Rows and whether each has a hidden trait (one of two labels; each part has its own):
In the rows, 100 means zero.
[ 96  90 122  96 119 133  87  74  71  86 121  58  81 116 129  74 103  74
  96 104  75 106  82  97 114 100 113  50 167  63  85  90] -> mak
[ 97  87 126  89 112 133 100  72  82  83 114  62  57 109 131  76  94  55
  98 107  67 109  88 105 117  88  78  52 192  60  92  95] -> mak
[ 91  78 120  81 107 131 105  67  90  86 105  64  55 106 123  84  86  55
  97 112  66 108  85 110 115  89  61  59 189  68  99 102] -> mak
[ 88  81 114  89 113 130  86  70  82  90 113  65  80 115 127  79 101  67
  94 109  71 105  76 104 107 107 103  59 163  70  91  99] -> mak
[135 115  83 127  74  86  91 150 100 104 144 115 111  94 103 110 134 134
 100  76 112  97 112  72 124 107 129  97  58 123  78  87] -> ked
[121 103  75 117  72  86  89 145 110 106 138 117 117  95 102 118 128 135
  97  90 108  95 101  82 116 118 123 113  46 137  87  93] -> ked
[ 97  84 112  97 113 126  87  76  74  93 120  74  94 116 124  84 109  86
  95 102  80 102  79  96 107 107 116  65 142  63  87  89] -> ked
[ 96  93 123  95 125 135  86  71  72  82 124  50  87 117 130  72 105  75
  95 107  76 106  79  98 110 101 122  59 165  62  84  87] -> mak
[ 86  79 114  89 112 130  86  75  79  92 110  67  82 115 126  82  99  71
  93 108  72 106  75 103 105 109 100  68 155  70  91  99] -> mak
[133 101  87 123  81  99 104 139  88  97 137 112 106 100 110 109 126 118
 102  78 105  95 108  73 132 103 123  87  90 108  72  73] -> ked
[130 106  94 122  87 106 104 129  80  93 143 104 106 103 114  99 127 113
 102  80 102  96 109  76 133 101 128  85 103  94  69  65] -> ked
[130  99  80 122  72  92 104 141  94 102 136 121 108  97 107 114 125 123
 101  76 109  95 108  72 131 106 115  87  85 116  75  80] -> ked
[ 97  91 129  90 117 135  98  71  81  79 118  57  59 111 131  73  94  56
  97 109  67 108  87 105 116  89  88  52 190  60  92  93] -> mak

[ 99 100 100 102 102 115 102  99 102 102 100 102 101 100 105  95  99] -> vafan
[100 100 102 100 102 122  98  98 100 102  99  98 106 103  98  97  99] -> gedeb
[102  99 101 103  99 101 103  99 101 102  99 100  98  98  98  96  97] -> vafan
[100 100 101 101 102 108 100  99 100 103  99 100 102 103  99  95  98] -> gedeb
[101  99 102 101 101 132 100  97 102 102 100  96 107 101 110  95  99] -> gedeb
[102  99 104 100 100 120  98  98 100 103 100  93 107 102 103  98  98] -> gedeb
[100 100 102 100 103 132  98  98 101 103 101  97 108 103 108  97 100] -> gedeb
[100  99 100 101 102 138 101  96 103  99  99 103 104 100 110  97 100] -> vafan
[101  99 103 101 101 131  99  97 101 102 100  96 108 101 107  95  98] -> gedeb
[102  99 100 101  99 128 102  98 104  99 101  98 102  97 114  99 100] -> vafan
[ 98 100 100 101 104 107 102 100 102 102 101 102 101 101 108  94 100] -> gedeb
[102  99 102 101 101 131 100  98 102 103 101  94 108 100 110  95  99] -> gedeb
[100 100 101 101 103 133 101  98 103 101 101  99 105 101 113  95 100] -> gedeb
[ 99  98 103 100 104 171  95  94 102 100  98 101 114 106 111  98  99] -> gedeb
[103  99 101 101  99 136 102  97 104 100 100  96 104  97 112  98  99] -> vafan
[ 99  99 100 100 103 156 100  96 104  99 100 101 108 101 122  97 101] -> vafan
[101  99 101 103 100 100 102  98 100 102  98 101  99 101  95  95  97] -> gedeb
[100  98 104  99 101 157  94  95 100 100  97  99 114 105 104 101  99] -> gedeb
[ 95 102  97 100 108 134 102 100 103 100 103 106 103 102 124  94 104] -> vafan
[101 100 102 100 100  87  99 101  98 103 100  97 101 102  94  97  99] -> gedeb
[ 98 100  98 101 102 120 102  98 102  98  99 108  98  99 106  98 101] -> vafan
[101  99 100 101 101 142 101  97 104  99  99 101 105  99 113  98 100] -> vafan
[101 100 102 101 101 119 100  99 101 104 101  95 106 101 107  96  99] -> gedeb
[ 99 100 102 100 102 101  98  99  98 101  98 101 103 104  93  99  99] -> gedeb
[ 99  99 102 101 102 122  99  98 100 102  99 100 106 103 102  96  99] -> gedeb
[ 98 100 102 100 103 116  98  99  99 102 100 101 105 104 100  97 100] -> gedeb
